Each row has a name. Each piece below is followed by the name of the row it came from, unless a question asks for something else. Each question is about the rows just above it. Some pieces are copies with a little noise. Places in a row count from 0.

z_270: [ 1.00  3.52  2.27 -4.76 -0.55  1.61 -4.62  0.89  1.17 -4.62  3.38  1.17
 -1.27  4.54  3.44 -3.36 -1.50  2.27 -4.50  1.69  2.27 -4.62 -4.62 -4.99
 -1.76  1.75 -3.11]
z_721: [-1.87  1.13 -2.84 -2.24 -0.01 -0.17 -2.66 -0.35  1.07 -2.30  2.74 -0.82
  1.58  4.40  6.11 -3.74  0.25  1.90 -2.67 -0.70  1.51  4.21 -1.92 -4.95
 -0.37  1.59 -2.96]
z_941: [ 1.67  3.16 -0.16  0.14  5.27 -0.89 -1.39  0.09 -5.41  5.76 -1.77 -2.88
  0.28  4.38  7.83 -3.38 -8.23 -5.05  2.13  1.17 -2.06  1.49  0.41 -0.93
 -3.66 -2.93  3.18]
z_878: [-3.80  1.39 -1.22 -3.66 -0.13  3.77  3.10  1.34 -3.93  1.52 -0.67 -4.02
  1.33 -1.23 -5.03 -1.69 -7.98  2.35 -3.58 -3.37  1.82  0.33  4.48  3.35
 -3.47  0.38  2.88]
z_342: [ 0.69  1.72  2.63  0.76  4.46 -3.20  3.56 -2.79 -3.07  6.29 -2.08  0.16
 -1.37  3.67  7.94 -0.25 -4.27 -4.97  2.19  0.61 -4.61  1.65  0.60  3.65
 -3.73  0.46 -2.59]
z_816: [-1.87  1.13 -2.84 -2.24 -0.01 -0.17 -2.66 -0.35  1.07 -2.30  2.74 -0.82
  1.58  4.40  6.11 -3.74  0.25  1.90 -2.67 -0.70  1.51  4.21 -1.92  2.08
 -3.50 -3.06 -3.01]
z_226: [ 4.51  3.38 -2.41 -4.18  3.89 -1.24 -4.38 -3.97  2.34 -3.27  3.57 -1.18
 -1.43 -2.99 -3.60  2.66  6.39 -0.53  0.75 -4.48 -0.92  3.46 -8.76 -0.02
  1.75  1.30  1.19]
z_65: [-1.22  1.86  5.71  1.29  3.19  2.40  2.78  1.07 -3.17  0.21  1.09 -1.01
  1.47 -2.06 -4.76 -0.36 -6.67  2.52 -4.13  4.06  2.78  3.06 -3.47 -0.54
  1.56 -0.21  3.17]
z_262: [ 1.67  3.16 -0.16  0.14  5.27 -0.89 -1.39  0.09 -5.41  5.76 -1.77 -2.88
  0.28  4.38  7.83 -3.38 -8.23 -5.05  2.13  1.17 -2.06  1.49  0.41 -0.93
 -3.66 -2.93 -3.12]
z_505: [-2.52  1.82  5.74 -3.96 -3.00 -2.33  1.08  0.33  0.52  2.56  0.34  1.59
  1.50 -3.35 -4.58 -3.34 -6.59  1.74 -1.54 -2.55  4.20 -0.50 -1.06  3.15
  0.92  0.50  1.65]
z_819: [ 4.46  3.60 -0.90 -0.57  0.22 -4.58 -4.44 -3.12  4.19 -4.89  3.62 -3.12
 -1.18 -3.17 -0.53  1.14  6.31  0.93 -3.20 -3.65 -1.72  4.11 -2.89 -2.69
  1.76 -2.42  2.89]
[ 0.69  1.72  2.64  0.76  4.46 -3.20  3.55 -2.78 -3.07  6.29 -2.07  0.16
 -1.38  3.67  7.94 -0.25 -4.26 -4.97  2.19  0.61 -4.62  1.65  0.60  3.64
 -3.72  0.46 -2.60]
z_342
Row and place of [-1.23] in the named rows:
z_878, 13
Where in the named rows is [4.06]?
z_65, 19
Where in the named rows is [-3.01]?
z_816, 26
At which places does z_270 hold [-4.62]?
6 9 21 22

